Each row was made from one walk, in order. Every step used is in the known rows, and no mark comes twice. Write each row's walk.
Each row is shifted at random along 8 fixed directions that mean nothing.
Known rows
nanav nener tevug naku govuf detulid supa biked kosapif: [-213 -296   19 -296  104  -22 -384 -348 -160 -388 -208 -365  188  155
  330 -341   77 -454   74  -28  245   53 -120  430 -106 -157 -169   42
   30   74 -318   36  -62   68 -227   -7  154 -181 -106  106 -143  195
 -138 -250  180  125  -80  214   43  -52 -188  -94   65 -117 -400  -43
  360 -342  -69  -76   42  175  123]
detulid nanav muvo tevug naku govuf supa sipo: [ 170  172  -82  338  -74 -120  -16 -264  -19  -34 -183 -228  159  -41
  153 -281   40   41   80  -97 -147   63 -285  146   38  -45  -19   57
  207  246    6  105  139    0  -20  113   43   90  100 -240 -204  159
   41  358  -28   66   73  386   36 -102 -365  121 -264  141   20  135
  -38   58 -112  350   69  -41  127]
sipo supa biked mipak naku: [  71   16 -103  -91  121    9 -190 -243  -77   59 -115 -194  -65  206
 -101 -337   69 -174   99 -194  -94 -149 -131  116   88  -45  128 -172
   96  133  -63  276   58   85 -201  106  160  -93  -20  112   38   89
  127  -33 -125  -47  -95  128  -35  -88 -150  171   87  106 -127  -90
  -58  134   66   98 -104   64   88]
muvo kosapif detulid nanav nener tevug: [ -64  103  -75   13   58 -185   10 -110 -309 -117   34   36  313  226
  422  -88  340 -226   86  -78   44  -88 -149 -108   46 -198 -290   81
   -5   91  -99  254   99  101 -335   -4   86  -88   26 -178  100  167
 -140 -219   10  149 -116  319  -18  -46 -178   18  210  427 -239 -139
 -116 -127 -109 -126 -193  162  340]
kosapif detulid govuf tevug naku nener: [ 248  288  -50  217  -12  -28 -127 -164  148   21 -108  -38 -189 -108
   94   -6 -248   52  -61  -54 -101  238 -309  419   11   55 -132  293
  161  147  225  -31   -8  295  249  125  128  110  -61   -8 -131  -86
  176  361  207  -81  139  307  215   48 -141  138  -63   26  167 -100
  -97  -29 -178  268  415  -97 -115]
detulid govuf supa biked: [ 208  227   34  244  -36   34 -233 -223  -17   95  -82  -95  -53   22
 -106 -177 -172   80  -47  -21 -125  147 -298  367    3   88   66  -19
  323   20   99   -6  141  246   58 -132   17  126 -142 -132 -167  -32
  214  403  140  -38  -22  303   78  -63 -191   52 -164   10   46  -45
  102   13  -19  324  378 -283  118]
detulid nanav nener tevug: [-275   66    9  133   21 -201   17  -70  -91  -79 -129 -206   48 -112
  218 -132 -119 -253 -140  -83    4 -283    3 -310  375 -117 -181  147
   13   96 -300  368  -45  207  105  354  320  -89  -52  170  279   -4
  265   68   90  -71 -210  -11  185 -111 -178    9  107  447 -133  -79
    0 -233 -315  -40  -59  143   73]
muvo nanav govuf tevug nener: [  32   31 -153   64   85   10 -148 -203  102 -105  -99 -223   84 -171
  197 -227  -41 -117  -19 -179 -372   61 -125   46    5  -57  -15  -51
  182  115  196   57  153  226  -43  270  109   20 -146  121   29  188
   67   -2  -35  -19  -65  197  184   83 -135  263 -107  198  144  225
 -242 -204 -113  139  168   98  119]
naku govuf biked kosapif detulid tevug nener: [  -8 -142  -92 -106  127  -71  -33  218    9  -98 -126  -18  290  -60
  239  -22 -173 -249 -170  -99  -55 -275  108  -30  256   38 -315  194
  128  233   65  286  -14  331  185  161  145   55  -84   99  104  -34
  146 -143   12 -181  -35  248  198  169 -249  -21   51  218  118   68
 -122  -82 -129   55    9  -18 -178]
biked muvo kosapif detulid nanav: [-331   72  -19  110   65  -65   18  245   18  111   33  163   81  -50
   63 -104   58 -253 -107   55  -33 -186    8 -102  178 -105 -215   17
   60 -100  -72  458  -37  231  204   90  180 -131 -159  372  109   22
  207  135  242 -191 -183   52  -93  -30  -49  184  109  546  201 -197
 -299 -344 -225  -22   67  -62   40]
supa biked kosapif detulid nanav: [  -6   60  -44 -163   93  -42 -193 -127 -207 -169 -103 -102  240  323
  137 -404  197 -270   37  -84   37  -43  -42   52  -84    0 -226   48
  149  181 -202  401   53   -4 -186 -156   84    6  130   63  -15  234
 -128 -180   71   -7  -86  241 -170 -199 -139   81   31  141  -54 -106
  -19 -119  -25  -72 -170   -4  128]
sipo supa biked kosapif: [ 267  135  -24  -46   50   57 -279 -302 -214  122   72  -17   10  406
   54  -68  163 -180  -24 -145   75  -36 -189  111  -78  -46   33 -218
   66   68  -17  269  178  247 -223  -59  165   24  -34  -75  -10  -88
   72  -26 -131  -63   33  316 -102  103  -64   40   99   41 -303 -233
    5  142  119    6    8 -248   27]
kosapif detulid supa biked mipak nanav sipo: [ -68  249   15  -66   85  -92 -136  -62 -134  -10   -7  -38  -39  110
  -28 -297  107  -48  156   -6  -46   29 -251  110   62  -73  -45   63
  192   34 -214  237  -21  -79 -209  -41  198  -37   -8   47   22   96
   32   94  272   37 -130  180  -70 -254  -27  158  185  206 -141 -342
   92 -235 -270   46   14   35  294]
supa biked muvo nanav tevug nener: [-167   31 -207    7  109    5 -158  -81   55  115  -92   24  -47  -33
 -144 -283   25 -232   84 -155 -364  -18 -163   47  -74 -129  108 -208
  155  -91  128  232   31  -15  -93   78  191    0  -81  427    6  158
  258  142   75  -40 -113   57  -65   33  -14  412  -28  145  258   68
 -217 -331 -262  158   85  111  159]
biked muvo nanav govuf supa tevug naku: [  40  128  -30   52   18  -37  -31    7 -202 -122  -90  -83  349   24
  372  -81  212 -310  -70 -119   45 -139  -10  -86  -24  -36 -108  -15
  181   61 -101  261  191  112 -140   15  123  -68  -82   83  199   76
  -63 -170   15  -83 -173  278   38  148 -170  -50   58  386 -175   14
 -128 -142  -28  -52 -153 -144  173]
tevug naku govuf detulid nanav: [  40  127 -133   19  116 -147   87  -35 -220 -211  -19 -119  273   12
  213 -153  -46 -184   76 -209 -163  -69 -204 -254  162  -32 -116  269
  245   56  -24   83  130   63 -268   84  172  173  -13   20  221   90
   48  -85   44  -44  -23  230  133  113 -112  139  177  303  175 -173
    9  -67 -278   61  -74  172  306]
muvo nanav nener tevug: [-116   -1  -67  -44  166  -19 -164 -253  -42 -175  -35 -130    8  -27
  312 -166    8 -287   -9  -60 -172   26 -154   13   -8 -171 -110  -58
   18  -30  -99  105  112  202 -158  224  214 -100 -183  195   99  131
   56  -94  100   -5 -115  106   54   10  -35  163  147  283  -84  -12
  -92 -402 -169  -65  124   68  217]
nanav sipo supa tevug naku govuf detulid: [ -85  -27  -16 -119   46    1 -191 -218 -105   10  120 -152   59  165
  -62 -127  175 -254   50 -131  -49  -11 -231   17   19 -112   61 -254
   98  -58 -214  168   60  166 -212  116  309  -12 -155   53   31    3
  117  -46   64  -35 -153  159 -110    9   49  214  200   61 -262 -276
   92 -123 -210   59  119  -46  118]
nener tevug naku govuf biked kosapif: [ 197 -131 -246  234   25  -24 -229 -337   96   14 -236 -121  103   69
  222  -86  -49 -113  159 -123 -160  123 -326  422 -170  -91 -131  -38
   38  145  226 -138  -62  173 -123  301   83   25 -108 -122 -192   48
  224  231  -63  191  324  149  133  -17 -258  117 -125 -169   23   43
 -216  146  -72  381  161  299 -172]
nanav nener tevug naku govuf supa sipo: [ -31  -86 -201 -289  182 -104  -10 -188  -59 -301   39  -32    9  103
  229    4  127 -462   79 -133  -66  -37 -181   36  -30  -27 -190  133
   39  -10 -174   23  154   72 -154  146  234  -52  -96  304   41  157
   43 -244  124  -25  -97  220   -1  120   18  180  220  108 -137 -165
   67 -400 -191 -128   59  192  151]
naku govuf detulid tevug: [   2 -204   33 -152   87  -27 -219 -240   66 -342 -253 -340  185  -77
  195 -246 -348 -200  -67  -55  -13   84  -87  302  154   59 -137  180
  206   97   -1  -19  -29  358  126  231  136  -31 -195   54   81   57
   -5   32   88 -157  -17  268  235  -28 -291   64   27   10  114  147
  123 -190  -95  138  137  -63   88]
mipak nanav govuf biked: [   4   39   77  -10  139  -12 -225  -97   84   -2   57  -52 -131  -65
  201  -29 -151 -184 -137  -28 -105   -7 -187   24  -21   -8   68  -75
  244 -111  -33   78  146  378    7  275  236  -16 -365   59   42   52
  159   85  141 -144  -83   60    9   30  -64  123  -30  238 -155   -3
   72 -234   46   13  242 -107   92]
kosapif detulid supa tevug naku govuf biked muvo nanav: [ 133  196  -29    1  109  -86  -41  -81 -105 -136 -174   31   61  -87
  320  -88  -45 -111   53 -114  -19   48 -160  239   35  -92 -158  229
  148  129   78  103  -35   58   -7   18  177  -28    1   -9   98  -32
  -32  104  151   47    1  373  200   16 -142   83   93  166 -102 -146
  -34  -92 -259   53   12  -64   92]
nanav govuf supa tevug: [ -57  -85 -224  -28   78  -31 -137  -91  218   53  -58 -140  -32 -193
 -126 -248   41 -160   15 -259 -352  -40 -146  209   17  110   97 -128
  299   85  150   53   97  182  157  308  122   -6 -212  259  -17  197
  225  104   35  -57 -101  178   56  -30 -148  451 -134   62  166  195
 -173  -69  -67  225  216   97  -70]
kosapif detulid supa sipo: [ 116  201    6  -89   59  -86  -64 -136 -193  -79  -17   79   75  195
  166 -207  233  -77  105   -2  175   15 -188  184   30  -77 -225  129
   87  130 -236  251   56   67 -138 -159   69  -90   78  -81   32  110
 -100  -50  242  -54   13  337  -43 -210 -128  -41  187  215 -140 -315
   40  -90 -107  -58  -39 -130  159]
nener tevug naku govuf detulid kosapif: [ -10 -252 -107  -92  131  -71 -201 -284   54 -274 -178  -90  164   84
  360 -172  -77 -269   93  -15   32   75 -166  315  -84  -89 -309  200
   13  111  -50  -25  -66  238  -33  200   89 -103 -128   17 -139  113
   40  -50  122   78  145  108   78 -116 -200   -9   29  -63  -12 -104
  -11 -156  -68   48  111  205  -97]
mipak nanav govuf biked muvo kosapif detulid supa tevug naku nener: [  99   41 -128  -48  196  -45 -126 -137  261 -122  -18    4 -281 -144
  159 -112 -124 -184   92  -91 -381  183 -292  392 -134   46   71  128
  265  -42  264 -117   86   73   71  239  138   53 -189  180 -237  139
   17  323   81   33   32  272   48   44  -58  446 -189   67   19   67
  -66 -350  -71  144  307   73   76]
supa tevug naku govuf biked kosapif detulid nanav muvo: [  51  149 -184  245   61 -179  -10   52   -9  141  -41  -44  144   -5
  -49 -310   11  -79   21 -195 -358  -70 -251   -5   34   51 -185   90
  254  257   39  247   60  -59  113  124  152  270   74   19 -142   98
  180  177   30   64   63  128 -183 -148 -176  279 -183   43  241  -28
 -188  163 -239  271   82   80 -199]
nener tevug naku govuf detulid supa biked: [  49 -102  -96  149  105 -152  -68 -101  -70    9 -146  -46  291  127
  263 -184  -56 -155  -48  -56    5 -151 -142    6  116  -61 -351  106
   46  249 -161  213   20  231   30  155   64   43  -39 -158  -58   40
  194 -104   15   55   87   43    8 -100 -308 -198  -35   97  -23 -103
  -31  102  -79  106   16  113 -173]
biked mipak naku nener tevug: [ 181   -7  -97  -11   80   47 -197   35    9    2  -40  -49  -74  189
  108  -40  -52 -270  -38   -2   93 -157 -135  330   23  110 -155  105
  -10  145 -104  135   70  225   51  196   99 -111 -224  148 -121  -29
  168   32  102 -175   91  102  -58   -3 -216 -142   66  274   36  -87
 -116  -34  164   92  170  -71 -245]
muvo tevug naku govuf biked kosapif detulid supa: [-165 -219   30  -81  150  -35 -104   -7 -196 -226 -142 -147  418   74
  469 -280    1 -260   -2   45   75  -83  -43   96  144 -226 -369  148
  103  106 -296  271  -34  129 -187  -81  143  -54 -118  -62   42   11
  -97 -294  168   32 -122  148   22  -69 -161  -86  151  188  -72 -119
   89 -173 -161  -36  -14   47  180]
detulid tevug naku govuf biked: [ 118  -21 -149   68  -40  -80 -153 -355  -42 -176 -215 -144  120  -17
  137 -164  -99  -33  238 -133 -128  143 -304  325  -62  -94    4  202
  142   80  187 -105  -29   58 -201   63   89   49  -17  -27  -75    8
   86  268   66   61  172  294  286  -75 -210  145  -11 -146   70   18
   -8  -36 -183  269   72  188  233]
nanav nener tevug naku: [ -38   -4 -124  -55   91 -162  -78  -19 -155  -15  160  112  183  256
  239  -94  297 -314  -94  -38  138 -209 -126  -92  -71  -36 -352   95
  -43  209 -323  320  212  212  -47   55   77  -20  -21   71 -157  149
   91 -363  148  -99   34  116 -155   43 -179 -212  113  239 -166 -220
  -23 -152   83 -186   58   32  -97]
kosapif detulid tevug nener: [ -72  295  -95   34   11 -228   75   43  -11   23   40   22  -35    9
   12 -137  -65  -38   12  -70 -213  -47 -203 -183  235  -40 -259  364
  141  106  -96  330  -10   98   71  161  280   64   59  197  169  -25
  197   20  212  -94  -55   59   67 -118   -8  231  165  180  198 -285
 -166 -204 -387   14   43  203  167]
mipak naku govuf biked kosapif detulid: [ 135  -45  -91  -25  135  -76 -130 -157   29 -105 -124 -187  -45   24
  159  -97 -127 -168  176 -179 -164   37 -287  231   10   17  106  127
  205  -57  142  -64   57  159 -220  198  127    1 -230  -30  134   71
  116  161   55  -16  -52  149  142   85 -114  263   79  178  -84   -1
  -73  -29  -57  220   50  168  205]
nener tevug naku govuf: [ 119  -40 -190  188   97  -98 -119 -209   39   74  -30   -3  111  163
  176 -156    3  -73  102   -1 -152   42 -326  136  -55  -73 -268   19
   72  129  -40   32   71  156  -83  218   76   88 -100  -67 -158   73
  225   75   83   15  249   -8  -73 -146 -161   31   32  -28  139 -179
 -145   16 -102  223  193  157 -110]
supa biked muvo nanav detulid: [  50  178   -5  -22   98   56 -177  -67 -142   37    2  139   39  108
  111  -43  -14 -307 -189  -85  -14  -44 -100  -29  -94  -60  -53 -133
   99  -65    6  338  156  287   44  -33  178  -20 -145  245  104   16
  132  -18   99 -173 -131  211  -68  174  -40   24   38  327   62  -55
  -79 -276  -45  -86   85 -338   39]
kosapif detulid supa biked mipak nanav tevug: [ 300  392  -81   -2   99  -88   -2  -60  123  -73  -83   85 -307  -75
  145   55 -237  -83  -95 -117 -174   78 -172   74  126  105 -132  390
  123  202  181  207   22  223  346  357  307   27  -57  144  106  -59
  116  206   75  -73   11  321  232   48  -71  209  -46  262   28 -158
 -175 -150 -204   -4  129 -102  -79]
naku govuf biked muvo nanav: [ 231  184  -72  140   98   -6  -86   55   19   67   55    5  182   18
   26  -25 -165  -51  -96  -20 -238   -1 -249    9   28   96  -86  -79
  295    0  141   68  275  264   -6   52   70  255 -159  -51  -17  -28
  245  223   47 -236   47  316   -5  170 -135  109   33  217  189  -19
 -114 -105  -88  285  250 -286  100]
nanav govuf tevug nener: [ -31   -8  -87  -92   49  -13 -181   -1  204  -10  102 -105   23  -69
  -20 -119  -81 -183 -203  -68 -167  -27  -77    5   34  106 -163   54
  220  103    6  194  190  383  286  224  156   62 -229  282 -104  105
  220  -85  163 -258  -68   95   25   84  -54  135 -119   70  194   10
  -82 -264  -38   41  363  -58 -155]
govuf biked kosapif detulid supa tevug nener: [  28  126  -60   92  -43   28 -277 -135   33    8 -183 -172  -81 -125
  -48    7 -242 -194    2 -228 -209   96 -271  319  -19  -84   73  -28
  164 -120  261   -6 -141  209  -42  156  352   24 -173  109   82 -150
  349  366   37  186    6  296  224  137  -22  389 -128  -83  -98    2
 -103  -16 -331  317  185  197   49]
biked mipak naku nener: [ 126  140 -112 -164  104   31 -125  -23  -48 -168   20 -155 -162  142
  -11  -32 -104 -322  101  -71  -87  -47 -234  145   75  109    7  186
  122  -90  -86   24  119   59 -198  185  248  -49 -244  337  133   -9
  143   61  138 -170  -69  133    1   28   27  180  245  308   84 -198
  -48 -265  -78   60   92   52  178]
biked kosapif detulid govuf: [   3  158  -38   14  -20  -16 -246  -59 -199  -30   55  -58  204  307
   74 -205  291 -131  161    4   45   96 -197  211 -138   41 -171  105
  187   50  -88  184   27    4 -308 -142   88   27  -17    0  -61   56
 -112   50  179   41   -8  257  -95 -125  -50  128  153  154 -113 -329
  -91 -153  -83   47   15   14  183]
govuf supa biked kosapif detulid: [ 432  197 -154   -4    9   49 -256 -267  -55  -14   17   47  -11  252
   11  -40  120  -97   78 -224 -149  217 -384  503 -344  156   72  -86
  257   37  248  -66  232  149 -147 -140   32  101  -47 -116 -235   40
   84  207  -10   96  155  582 -110  160 -131  288 -138 -142 -110  -24
  -68   87   84  247  231 -141  110]
nener tevug naku govuf supa biked kosapif detulid: [ 151  -41 -179 -213  184 -113  -32 -303  -34 -423 -169 -184  177  191
  413 -109  -22 -342  181 -102 -139  130 -216   82  -60   -5 -325  295
  140   88  -88  -27   56   -1 -240  187  227   17  -12   67   97  141
  -63 -206   15  130   21  186   60  -66  -20  211  151  -97 -104 -197
  -26 -221 -243    0  -88  324  196]

Write each row's walk
[ 120  -16 -327 -176  228  -84  107  -16   23 -365  -89   14  217  -65
  249 -234   89 -272  151 -216 -308  -34  -95   13  -85   31 -157  292
  194  207  198   43  188  -21 -148   74    4  107   93  234  -80  328
  -81 -171  -10  -84   84  389  166  189 -172  262   17  206  294   40
 -242 -221  -79   35  -52  220  178] | tevug naku govuf biked muvo nanav nener
[  86   45 -112 -143   96  -55  -29 -165   72 -353 -235 -226   62  -56
  188 -228  -98 -289   -2 -239 -232   62 -107  169   14   86  -82  240
  252  135   45  159   65   82   95  105  207  -12   18  155    4  164
   18   -7  -20  104 -149  423   72   50 -134  409 -202   14  -37   99
  -70 -144 -169   90   -7  132  165] | govuf supa biked kosapif detulid nanav muvo tevug naku
[-160 -236 -127  -31  209   39 -157   83  -39   19 -153   35   91 -133
  243 -225   32 -205   84 -120  -48 -118  -99  345    7 -199    1  -69
  141  105  122   78  -92   88  -55   32   80  -97 -200  146 -169  165
   67  -29  183   29   39  183  -19   74 -228  110    6  138  151   51
   34  -33 -100  160  153  100 -106] | tevug naku govuf supa biked mipak nanav muvo kosapif detulid
[ 345  128  -36  -53   98  -94  -26 -189  138 -156   71  -11 -121  260
  266 -142   42 -183 -135   14 -201   22 -127   19  -44  109 -194  142
  115  262 -108  308  254  244  155  265  125   31   20  -51 -241  174
 -112 -105 -124 -128   51  237 -132   26 -176   41 -222  158 -162  -51
 -159 -175  220  -80   73 -159  -29] | mipak nanav sipo supa biked muvo tevug nener
[ -62  171   27 -210  148  -69  -89  -58   33 -205   33  -86  -37   -2
   80 -143  -25 -250   30   18  -72   98 -204   -7   46  -43  -72  216
  191  -49  -34  193  156  101   41  113  224  -57 -198  223  -16  221
  -26  -13  232  -79 -234  280  -72  -17   26  267   16  279   -5 -163
   39 -452 -181  -51   89 -104  262] | nanav muvo kosapif detulid supa biked mipak naku govuf
[ 227   99  -87 -128  137   90 -208 -290   57  -40  -31  -44 -259  128
   44   27 -154 -234  -20 -172 -110  113 -182  316  -10   10   28   63
   78   30  202   91   39  238   60   57  261   58  -58  210  -71 -169
  131  182  -46  -66    1  343  102  209   60  306   45  -75  -99 -207
   -8  -92 -124   70  247 -133  -80] | sipo supa biked kosapif detulid govuf tevug naku nener
[  73 -119 -109 -121  155  -70 -222 -409   11 -309 -173  -99 -135   -1
  484   16   24 -322  235 -115 -100  218 -322  500 -288 -152   93   45
   89  -96  191 -295  -12   36 -364  262  192 -172 -201   43 -100  170
 -131   96   33  221   72  303  156  150 -149  247   50   -8 -381   86
   66 -336  -38   64   54  304  312] | mipak nanav nener tevug naku govuf biked muvo kosapif detulid
[  90  287   -8  104   28  -39  -82 -230 -143    2   71  -36  -11  189
  187  -82   91 -106    8  -54 -126  127 -284    5   62 -179 -104  -51
   69   -9   66  223  104  206 -123   48  195   39  -44 -152   34   55
   -6  137    1   74  -90  346  -34  -28   -8  236   58  291 -102 -187
 -100  -93 -187   51   98  -64  267] | muvo kosapif detulid nanav sipo supa biked
[-201  163   57 -150   72  -98 -168  -78   87 -229    7 -364   95   44
  -98 -483   62 -177  130   92 -139  166 -320  108    5  -12  -75  161
  300  -30 -249  166  181  -47 -134  -36  110   18  -73  105 -231  383
  -50   -8  268  -22 -250  234 -225 -259  -46  329  -75   97  -17  -95
  101 -441 -147  120  121   83  433] | nanav muvo kosapif detulid govuf biked mipak naku nener
[ -13  121   39  -40   -2 -148  -25 -106 -332 -125 -103 -108  288  153
  329 -134  154 -127  118  -65  203  -46 -200   35  125 -156 -214  174
  134   97 -305  214  -10   25 -301 -148  187  -35   52 -155  213  -14
  -75 -168  221   17 -104  243   21 -148 -126  -82  308  109 -246 -253
  189   -7 -272  -11 -147   59  297] | kosapif detulid tevug naku govuf supa sipo
[ 258  167  -56 -108  126   35 -179 -198  -14  -44   -9  -82 -209  109
   72   73 -220 -246  -81 -205 -134   -2 -176   60   89   46   99   65
  112   75  183  136   93  279   60  269  348   63 -151  101   50 -172
  135  123 -157  -43  -78  318  114  242  -19  198   29  105 -187 -149
   44  -10  -63   13  114 -142  -57] | sipo supa biked mipak nanav tevug naku govuf detulid kosapif
[ 144  137  -30  -58   40   35 -302 -326  -65   35  -10 -240  -50  267
   -4 -258   64 -119   41 -135  -88   90 -217  233  -53  -33   41 -130
  175  126    4  204   99   82 -142  -30  199   70   48   -9 -155  -16
   25  102  -80   19  -29  288  -57   14  -40  214  -32 -153 -249 -172
   83    7  -56  125  128  -49   67] | sipo supa biked kosapif detulid nanav govuf tevug nener
[  46   28   53 -214   90  -24 -147 -185 -130 -337 -133 -350  254   91
  262 -179  -78 -268   66  -12  -54   88 -170  146   76 -100 -110  -13
  272  -25  -99   20   88   19 -274  -27  239   56  -47  -58   85   65
 -117  -30   29  -31 -151  383   81   38  -65  143  156  -42 -231  -58
  224 -284 -265  130   -2  -44  389] | naku govuf biked muvo kosapif detulid nanav sipo supa tevug nener
[ -47   48  -53  152  102  -85 -132   70  214  121   15  -79 -163 -132
   84 -122 -179 -108  -88  -71 -291  -52 -206   91   98   55   -3   89
  235   63   58  157   32  236  180  318  189  127 -198   91 -127   13
  236  258   92  -63  -24   47    5   -7 -119  259 -177  186   20   45
  -72 -148  -88  175  286   86 -117] | mipak nanav govuf biked kosapif detulid tevug naku nener
[  25  -36 -171  -63  133  -21 -177   36   98 -131  -78  -45  134   47
  -18 -296   46 -225   37  -86 -180  -99 -153  250 -207  121 -129   15
  152  196  -26  114  104   85  -65   86   44  -13  -35  104 -375  242
  138  -20   42   30   78  229  -94  -78 -285   97 -172   55    8   49
 -156  -63  149  153  101  234  -18] | govuf biked mipak nanav nener tevug naku
[ 271  358  -93   53   50 -107    8 -144   97 -206 -142 -210 -105  -37
  276  -36 -148 -116    6 -119 -114  109 -232  140   55  114 -157  372
  170  220   66   50   75  105   95  318  224   55   42  -34   47   35
   22  224   37  -40   -6  342  248    9 -151  184    5  225  -65  -66
 -103 -121 -166  137  100   96   67] | kosapif detulid nanav govuf biked mipak naku nener tevug
[ 221  335  164   53   -6   49 -224 -411   21 -142 -204 -543 -251   75
   70 -121 -492 -180 -217 -102 -109  185 -211    9  312  -20  -20  124
  201   23  -54  242    3  356  189  260  486  127 -106   54  284 -204
  188  183  -84  -50 -191  163  182    1  108  244  -78  -95 -221 -197
  137   42 -282  122  147 -129   56] | sipo supa biked kosapif detulid govuf tevug naku
[ 120   82  -95  159   39  -46   18   94  -12  -90 -207   74  208 -170
  196   30  -70 -141 -102 -117  -44 -193   46   63   40   85 -119  283
  135  268  195  152   47  247  104  113   47  -44  -73   -8  -97   27
   88   54  -28   -4  -85  339  337  159 -393 -141 -166  401    9  107
 -197    5   97   92   -7  -17  -46] | detulid govuf biked mipak nanav muvo tevug naku
[  52  152  -79   -7  138   45 -223  -90  116  250   87  -80 -325  136
 -233 -222 -145 -120  -82  -79 -309  -68 -208   31  135   -5   81 -180
  143   74  -13  324   94  180  135  240  328   80 -131  262 -119  -66
  312  149  -44 -143  -40   13 -157  -17   26  296  -39   12   53 -186
  -53  -53  -90  124  272  -76 -119] | sipo supa biked mipak nanav tevug nener
[-165  -69 -195   29  157 -183   86  107  -67 -131  -30  -84  393  -26
   97 -460  131 -143  101 -156 -231 -159 -110 -165  133  -25 -199  212
  230  243  -47  249  113    4 -101   36  -30  130   79   41 -123  346
   -9 -154   54  -24  -13  199  -54  -53 -288  164  -45  305  330  -19
 -124  -58 -135  100  -65  244  134] | tevug naku govuf detulid nanav muvo kosapif
[ 210   82  -56 -110  153   57 -211 -226   14  -17  -55 -100 -198  143
   35 -178 -163 -169  -57 -113 -137   -6 -151  209   69   31   17    9
  113  202   73  220   67  214  130  184  225   20  -64  148 -119  -50
   47   77 -103 -110   13  231   39   42 -112  117  -23   -7  -27 -116
   34  -24   34   30  149 -169 -129] | sipo supa biked mipak nanav detulid tevug naku govuf
[-201 -125 -142 -195   94   44 -274   15   98  -68   27 -113  167  -13
  -20 -276  174 -247  103  -86  -80   17 -137  301 -168   15  -38  -24
  225   37    2   98   56   76 -104  -47   65   32 -109  219 -254  168
   53   18  208  -75  -68  259    7   -8  -65  273   -3    5   19  -21
    7 -311  -73  116  240  123   47] | nanav govuf biked kosapif detulid tevug naku nener
[  65   51    6 -198  192   75 -203 -277  118 -107  -89 -192 -262   71
   13 -203 -212 -267  -81  -60 -155   22 -107  122   91  -27   39  -46
  115   40  -58  248   66  222  113  272  349  -99 -163  308    3   11
  103   23  -34 -134 -143  139  -31  -28    2  286    7   54  -67 -107
   12 -196  -27   -9  121 -122   36] | sipo supa biked mipak nanav muvo tevug
